Below is a small trained network, with its code and all its weights. Each question gives an input and a class and asks what happens when units are switched off, that is, made to give their printed mean instead of their output.

import numpy as np


def w(rows, s, z=0):
    codes = np.array(rows[::2]) - 128.0
    scale = np.full(codes.shape[1], s)
    scale[-1] = z or s
    return codes * scale


def norm(h):
    return h / np.sqrt((h * h).mean(-1, keepdims=True) + 1e-5)


def f(y):
    return np.maximum(y, 0)


def log_softmax(a):
    a = a - a.max(-1, keepdims=True)
    return a - np.log(np.exp(a).sum(-1, keepdims=True))


def net(x, mask):
    res = np.array(x, float).reshape(1, 5) / 4 @ E
    u = 0
    for l in range(3):
        y = f(norm(res) @ A[l][:, :-1].T + A[l][:, -1])
        res = res + np.where(mask[u : u + 4], y, B[l][:, -1]) @ B[l][:, :-1]
        u += 4
    return log_softmax(norm(res)[-1] @ U[:, :-1].T + U[:, -1])


A, B = {}, {}
E = w([
[91,83,174,143,76,53,239,162],'x0',
[70,81,164,129,225,162,187,47],'x1',
[41,103,49,164,97,219,119,150],'x2',
[128,121,3,119,214,60,168,142],'x3',
[112,164,129,249,159,103,97,97],'x4',
],0.0048)
A[0] = w([
[74,32,136,103,184,141,142,34,45],'L0N0',
[132,143,143,47,105,42,116,54,237],'L0N1',
[29,123,32,148,83,242,161,141,1],'L0N2',
[126,184,98,74,173,198,2,64,37],'L0N3',
],0.0055,0.0037)
B[0] = w([
[139,241,152,55,74,180,141,152,184],'L0N0',
[80,68,81,108,121,195,55,121,253],'L0N1',
[28,112,138,111,90,71,27,69,207],'L0N2',
[158,35,176,208,184,136,224,255,201],'L0N3',
],0.0077,0.0043)
A[1] = w([
[67,89,68,148,112,107,177,112,253],'L1N0',
[101,125,130,126,152,160,110,127,38],'L1N1',
[226,108,216,64,195,41,88,94,82],'L1N2',
[115,200,151,254,167,94,112,95,26],'L1N3',
],0.0072,0.0032)
B[1] = w([
[180,103,150,130,146,107,116,118,254],'L1N0',
[126,145,153,144,147,74,123,118,140],'L1N1',
[66,112,100,173,115,95,114,114,189],'L1N2',
[141,119,153,9,117,163,114,154,177],'L1N3',
],0.015,0.0057)
A[2] = w([
[226,216,66,166,19,104,89,253,2],'L2N0',
[71,167,162,127,237,176,251,51,129],'L2N1',
[174,79,254,182,22,88,226,92,164],'L2N2',
[137,174,206,128,159,212,154,21,75],'L2N3',
],0.0057,0.0029)
B[2] = w([
[82,213,171,160,127,84,238,88,190],'L2N0',
[145,169,80,174,55,2,178,200,178],'L2N1',
[170,128,97,211,218,211,90,165,253],'L2N2',
[155,199,115,157,66,106,136,113,164],'L2N3',
],0.0082,0.0049)
U = w([
[158,73,140,200,175,121,157,202,125],'0',
[5,74,107,166,93,76,62,88,114],'1',
[98,213,127,140,73,82,219,137,149],'2',
[140,107,149,20,108,150,119,149,176],'3',
[178,126,108,154,133,133,117,102,254],'4',
[121,134,105,101,117,161,136,77,48],'5',
[108,157,80,108,127,178,175,56,10],'6',
],0.013,0.0079)

Each question gives the input, the list of numbers given to net, and the class t.
The units are the neurons (one row each of A and B). Each row of codes is followed by its name. A weight is (code - 128) times the scale printed after its matrix; where a second scale follows, it is the last column's (A, B and U).
mask holds one flag per neuron, layer by layer. A switched-off neuron (its flag False) gives its mean, the last column of its row in B, instead of its output. The means were averaged over made-up inputs and are rounded, as every weight is.
A unit's drop is (log p(t) with every unit on - log p(t) with that unit switched off) / (log p(t) with every unit on - log p(t) with every unit switched off).
The circuit of an input: a set's keep is (log p(t) with only the set's units on - log p(t) with every unit switched off) / (log p(t) with every unit on - log p(t) with every unit switched off). Starting from all 12 units, units are removed one at a time, each time the one whose removal leaves the highest keep (on an exact tie, the one counted first), for as long as the keep stays at least 0.8.
units of the circuit, in order: the units of the circuit, biggest drop first
unit that matters most: the unit with the biggest drop
k most important neurons: the k neurons with the biggest drops, biggest first
top k neurons in layer l: the k neurons of layer l with the biggest drops, biggest first
input [3,2,5,-5,6], class 3: top 2 neurons in layer 0 -> (L0N1, L0N3)
input [-1,1,8,-3,-8], class 1: unit that matters most -> L0N2
input [5,8,-4,-4,6], class 2: units of the circuit, in order -> (L0N0, L2N1)
input [7,0,-8,7,-2], class 1: 3 most important neurons -> (L1N2, L0N3, L0N1)
input [3,0,2,8,0], class 4: 2 most important neurons -> (L0N3, L1N0)
input [-7,-8,-4,7,4], class 2: top 2 neurons in layer 2 -> (L2N0, L2N2)
input [-2,3,-5,-1,-5], class 1: 2 most important neurons -> (L1N2, L1N3)
input [0,3,-7,0,8], class 3: 2 most important neurons -> (L1N3, L0N2)
input [-7,-1,-1,3,7], class 0: 3 most important neurons -> (L0N3, L0N2, L0N0)
input [-4,-4,-1,-2,5], class 3: top 2 neurons in layer 2 -> (L2N2, L2N1)
input [-4,5,-5,5,1], class 1: 2 most important neurons -> (L1N2, L2N2)
input [2,-8,-3,-4,-3], class 2: top 2 neurons in layer 1 -> (L1N0, L1N3)
input [-3,-8,2,6,-6], class 2: 3 most important neurons -> (L2N0, L1N3, L2N2)
input [3,-6,4,3,5], class 2: 2 most important neurons -> (L2N0, L0N1)
input [-5,7,-8,-4,-2], class 1: units of the circuit, in order -> (L1N2)
input [-3,-5,8,-6,-7], class 1: 2 most important neurons -> (L0N2, L1N3)
input [-5,-3,4,1,6], class 3: 2 most important neurons -> (L1N3, L0N1)
input [-8,-7,-5,0,-3], class 0: 2 most important neurons -> (L0N3, L0N0)
input [-6,3,6,1,0], class 0: 2 most important neurons -> (L0N3, L1N2)
input [3,-3,-5,8,8], class 3: units of the circuit, in order -> (L1N3)
input [-3,5,5,3,-2], class 1: top 2 neurons in layer 0 -> (L0N2, L0N0)
input [-2,-8,2,6,-6], class 2: 2 most important neurons -> (L2N0, L1N3)
input [4,8,4,8,-8], class 2: top 2 neurons in layer 2 -> (L2N1, L2N2)
input [-8,1,7,-4,4], class 0: top 2 neurons in layer 0 -> (L0N3, L0N1)
input [5,-1,1,-4,6], class 3: top 2 neurons in layer 0 -> (L0N3, L0N1)
input [2,2,1,-8,-3], class 4: top 2 neurons in layer 1 -> (L1N3, L1N2)
